Here is a tiny trained network, its code and every weight. The questions are about switching its units off for an input and a class, where a switched-off unit gives its printed mean instead of its output.

import numpy as np


def w(rows, s, z=0):
    codes = np.array(rows[::2]) - 128.0
    scale = np.full(codes.shape[1], s)
    scale[-1] = z or s
    return codes * scale


def f(y):
    return y / 2 * (1 + np.tanh(0.7978845608 * (y + 0.044715 * y**3)))


def log_softmax(a):
    a = a - a.max(-1, keepdims=True)
    return a - np.log(np.exp(a).sum(-1, keepdims=True))


def net(x, mask):
    res = np.array(x, float).reshape(1, 3) / 4 @ E
    y = f(res @ A[0][:, :-1].T + A[0][:, -1])
    res = res + np.where(mask, y, B[0][:, -1]) @ B[0][:, :-1]
    return log_softmax(res[-1] @ U[:, :-1].T + U[:, -1])


A, B = {}, {}
E = w([
[7,140,184,127,83,161,147,162,135,87],'x0',
[88,159,126,82,125,75,92,52,212,80],'x1',
[87,71,192,139,102,72,217,141,215,151],'x2',
],0.014)
A[0] = w([
[177,108,128,122,135,150,140,125,122,140,146],'N0',
[128,132,112,124,124,158,76,128,57,122,168],'N1',
[145,148,132,138,112,123,127,119,128,123,212],'N2',
[106,131,120,116,146,115,101,117,160,121,119],'N3',
[119,136,142,131,141,136,97,96,122,130,133],'N4',
[218,129,101,124,132,83,101,66,189,132,146],'N5',
[134,134,127,129,111,143,118,124,61,134,171],'N6',
[254,124,104,135,134,127,111,124,82,139,155],'N7',
[115,122,153,135,128,133,157,135,142,155,139],'N8',
[123,128,126,118,144,155,127,151,74,118,176],'N9',
[200,111,138,141,125,113,167,148,158,143,170],'N10',
[135,135,133,126,119,138,98,96,151,125,203],'N11',
[137,149,121,123,136,164,110,112,67,121,182],'N12',
[127,115,126,137,133,155,147,187,101,135,78],'N13',
[125,125,132,123,135,96,133,102,194,133,253],'N14',
[100,159,103,123,124,145,35,78,132,109,174],'N15',
[73,129,135,134,131,110,138,130,196,123,163],'N16',
[186,136,99,130,133,139,83,108,64,133,176],'N17',
],0.018,0.0059)
B[0] = w([
[101,151,86,170,156,128,90,146,106,115,166],'N0',
[105,133,132,202,135,82,73,188,151,184,211],'N1',
[82,189,58,98,76,217,149,157,49,86,147],'N2',
[105,113,194,146,173,103,126,68,129,152,164],'N3',
[149,138,153,121,206,115,96,88,177,155,151],'N4',
[112,151,134,117,100,90,150,8,81,119,236],'N5',
[102,125,152,162,140,134,153,182,137,127,178],'N6',
[161,90,85,2,110,139,93,164,194,45,253],'N7',
[146,115,100,100,73,165,145,121,161,90,159],'N8',
[135,147,109,150,98,152,183,190,104,124,174],'N9',
[74,178,127,132,113,106,55,105,74,135,178],'N10',
[129,156,106,83,122,210,139,98,74,108,167],'N11',
[109,151,116,173,99,133,87,207,92,144,200],'N12',
[145,136,157,169,119,102,189,55,122,164,163],'N13',
[151,127,156,112,88,182,221,75,111,73,203],'N14',
[118,158,85,69,171,93,51,61,76,133,221],'N15',
[167,100,81,109,24,93,105,145,152,53,207],'N16',
[143,93,155,49,222,158,67,188,196,106,239],'N17',
],0.018,0.026)
U = w([
[154,107,163,167,109,188,188,97,121,150,22],'0',
[107,141,73,113,148,122,45,197,133,114,156],'1',
[162,68,115,141,43,167,172,156,185,78,172],'2',
[128,134,101,94,82,93,125,27,88,82,252],'3',
[92,159,139,254,94,124,141,177,81,218,167],'4',
[165,120,172,153,157,147,115,113,168,120,15],'5',
[147,107,149,131,158,75,133,115,165,220,20],'6',
[119,50,151,121,195,133,121,110,149,139,47],'7',
],0.0094,0.0029)

Each question gives the input, the list of numbers given to net, and the class t.
The units are the neurons (one row each of A and B). Each row of codes is followed by its name. A weight is (code - 128) times the scale printed after its matrix; where a second scale follows, it is the last column's (A, B and U).
mask holds one flag per neuron, in row order. A switched-off neuron (its flag False) gives its mean, the last column of its row in B, instead of its output. The means were averaged over made-up inputs and are rounded, as every weight is.
A unit's drop is (log p(t) with every unit on - log p(t) with that unit switched off) / (log p(t) with every unit on - log p(t) with every unit switched off).
unit that matters most: the unit with the biggest drop
k most important neurons: the k neurons with the biggest drops, biggest first
drop of u: that unit's drop, to one decimal
input [6,-7,-8], class 4: unit that matters most -> N13
input [-1,-7,5], class 3: 2 most important neurons -> [N1 N12]
input [-6,5,-6], class 1: 4 most important neurons -> [N17 N1 N7 N12]
input [5,-8,3], class 0: 2 most important neurons -> [N1 N7]
input [4,3,4], class 2: 2 most important neurons -> [N15 N5]
input [3,8,7], class 2: 2 most important neurons -> [N15 N16]
input [6,-1,0], class 2: 2 most important neurons -> [N15 N5]
input [8,-2,-2], class 4: drop of N7 -> 0.4
input [5,-4,6], class 2: drop of N10 -> 0.0
input [6,6,5], class 2: drop of N15 -> 0.1
input [3,-2,-2], class 4: drop of N7 -> 0.3
